Here is a tiny trained network, its code and every weight. The questions are about switching its units off for an input and a class, where a switched-off unit gives its printed mean instead of its output.

import numpy as np


def w(rows, s, z=0):
    codes = np.array(rows[::2]) - 128.0
    scale = np.full(codes.shape[1], s)
    scale[-1] = z or s
    return codes * scale


def norm(h):
    return h / np.sqrt((h * h).mean(-1, keepdims=True) + 1e-5)


def f(y):
    return y / 2 * (1 + np.tanh(0.7978845608 * (y + 0.044715 * y**3)))


def log_softmax(a):
    a = a - a.max(-1, keepdims=True)
    return a - np.log(np.exp(a).sum(-1, keepdims=True))


def net(x, mask):
    res = np.array(x, float).reshape(1, 6) / 4 @ E
    u = 0
    for l in range(2):
        y = f(norm(res) @ A[l][:, :-1].T + A[l][:, -1])
        res = res + np.where(mask[u : u + 9], y, B[l][:, -1]) @ B[l][:, :-1]
        u += 9
    return log_softmax(norm(res)[-1] @ U[:, :-1].T + U[:, -1])


A, B = {}, {}
E = w([
[160,119,90,85,174,91,119],'x0',
[35,183,126,82,186,183,163],'x1',
[158,123,72,173,19,28,127],'x2',
[137,186,167,170,151,129,63],'x3',
[157,108,86,147,168,106,2],'x4',
[148,140,98,99,85,128,136],'x5',
],0.0069)
A[0] = w([
[201,136,194,138,86,219,208,251],'0.n0',
[158,154,132,55,92,187,183,176],'0.n1',
[138,151,95,79,121,56,188,86],'0.n2',
[166,85,129,79,229,115,95,121],'0.n3',
[87,169,62,154,72,73,113,250],'0.n4',
[242,150,138,138,194,108,196,125],'0.n5',
[252,135,186,25,164,131,108,144],'0.n6',
[26,133,132,126,128,134,205,159],'0.n7',
[254,91,58,84,67,87,83,146],'0.n8',
],0.0073,0.0016)
B[0] = w([
[117,169,38,246,196,145,79,221],'0.n0',
[237,59,84,201,162,93,63,186],'0.n1',
[214,106,97,164,210,201,131,165],'0.n2',
[85,32,65,10,71,2,79,197],'0.n3',
[172,161,221,180,88,207,105,204],'0.n4',
[173,57,44,116,110,172,34,154],'0.n5',
[136,136,60,162,120,47,84,184],'0.n6',
[206,58,63,184,134,130,252,203],'0.n7',
[134,76,145,38,90,234,153,254],'0.n8',
],0.0061,0.0055)
A[1] = w([
[157,44,182,74,148,119,130,126],'1.n0',
[119,98,104,27,190,104,105,70],'1.n1',
[163,145,156,129,152,179,255,162],'1.n2',
[108,138,166,79,165,135,29,253],'1.n3',
[146,69,61,235,218,191,144,188],'1.n4',
[142,160,211,220,143,154,130,166],'1.n5',
[131,116,39,96,154,97,192,122],'1.n6',
[125,142,138,141,62,213,115,165],'1.n7',
[142,199,199,181,141,129,74,133],'1.n8',
],0.0076,0.0025)
B[1] = w([
[47,103,115,129,59,125,105,161],'1.n0',
[72,188,205,135,175,66,82,178],'1.n1',
[240,1,117,151,156,206,110,190],'1.n2',
[116,143,76,206,148,94,247,192],'1.n3',
[122,166,72,143,135,187,153,255],'1.n4',
[139,179,125,64,104,152,101,179],'1.n5',
[77,135,184,192,151,134,150,168],'1.n6',
[192,115,153,50,100,106,123,177],'1.n7',
[150,186,183,116,104,107,153,154],'1.n8',
],0.0086,0.0078)
U = w([
[131,162,96,167,160,64,111,103],'0',
[30,150,129,133,223,131,165,143],'1',
[185,113,43,189,187,240,179,168],'2',
[115,132,177,64,145,147,168,2],'3',
[160,252,194,125,102,161,125,140],'4',
[83,49,76,94,118,77,67,131],'5',
[212,80,132,87,43,167,103,185],'6',
[121,116,176,106,151,166,113,40],'7',
],0.014,0.0083)

Each question gives the input, the list of numbers given to net, and the class t.
The units are the neurons (one row each of A and B). Each row of codes is followed by its name. A weight is (code - 128) times the scale printed after its matrix; where a second scale follows, it is the last column's (A, B and U).
mask holds one flag per neuron, layer by layer. A switched-off neuron (its flag False) gives its mean, the last column of its row in B, instead of its output. The means were averaged over made-up inputs and are rounded, as every weight is.
A unit's drop is (log p(t) with every unit on - log p(t) with that unit switched off) / (log p(t) with every unit on - log p(t) with every unit switched off).
The circuit of an input: a set's keep is (log p(t) with only the set's units on - log p(t) with every unit switched off) / (log p(t) with every unit on - log p(t) with every unit switched off). Starting from the 12 units with the biggest drops (on a tie, the unit counted first), units are removed one at a time, each time the one whose removal leaves the highest keep (on an exact tie, the one counted first), for as long as the keep stays at least 0.8.
units of the circuit, in order: the units of the circuit, biggest drop first
top k neurons: the k neurons with the biggest drops, biggest first
k most important neurons of layer l: the k neurons of layer l with the biggest drops, biggest first
drop when u is switched off: that unit's drop, to one decimal
input [1,-7,-8,4,8,-6], class 5: units of the circuit, in order	(0.n3)
input [-4,1,8,4,4,3], class 4: units of the circuit, in order	(0.n4; 1.n2)
input [5,3,-1,2,4,-2], class 1: units of the circuit, in order	(1.n1; 1.n2)
input [5,6,5,8,-3,-4], class 6: units of the circuit, in order	(0.n0; 1.n1; 1.n4)
input [-1,6,-7,-8,3,-8], class 1: units of the circuit, in order	(0.n3; 1.n1)
input [2,-1,5,-6,5,-5], class 6: top 2 neurons	(0.n4; 0.n8)
input [-5,5,8,3,-1,-7], class 4: top 2 neurons	(0.n8; 1.n8)
input [7,6,8,8,-6,-3], class 6: 3 most important neurons of layer 1	(1.n2; 1.n3; 1.n5)
input [-5,-1,-7,7,3,0], class 4: top 2 neurons	(1.n8; 1.n5)
input [-6,2,-4,7,2,-5], class 4: top 2 neurons	(1.n8; 1.n5)
input [-3,-3,-3,3,6,5], class 5: 2 most important neurons of layer 0	(0.n0; 0.n8)
input [-3,3,-2,6,3,-7], class 4: 3 most important neurons of layer 0	(0.n8; 0.n5; 0.n6)
input [-5,-7,-6,2,5,8], class 5: top 4 neurons	(0.n4; 0.n6; 1.n2; 1.n4)
input [6,-4,-8,0,-2,-4], class 5: units of the circuit, in order	(0.n3)
input [-5,-6,-3,5,5,0], class 4: 2 most important neurons of layer 1	(1.n8; 1.n2)
input [4,2,-2,5,4,5], class 0: 2 most important neurons of layer 0	(0.n6; 0.n8)
input [7,-7,2,5,-3,-8], class 5: 2 most important neurons of layer 1	(1.n2; 1.n0)
input [5,4,-4,6,-1,4], class 1: drop when 0.n5 is switched off	0.0
input [-3,7,6,-7,7,8], class 6: drop when 1.n7 is switched off	0.1
input [-3,8,8,-1,8,0], class 4: drop when 0.n4 is switched off	0.4
input [-5,-7,-5,-5,5,-7], class 5: top neuron	(0.n3)
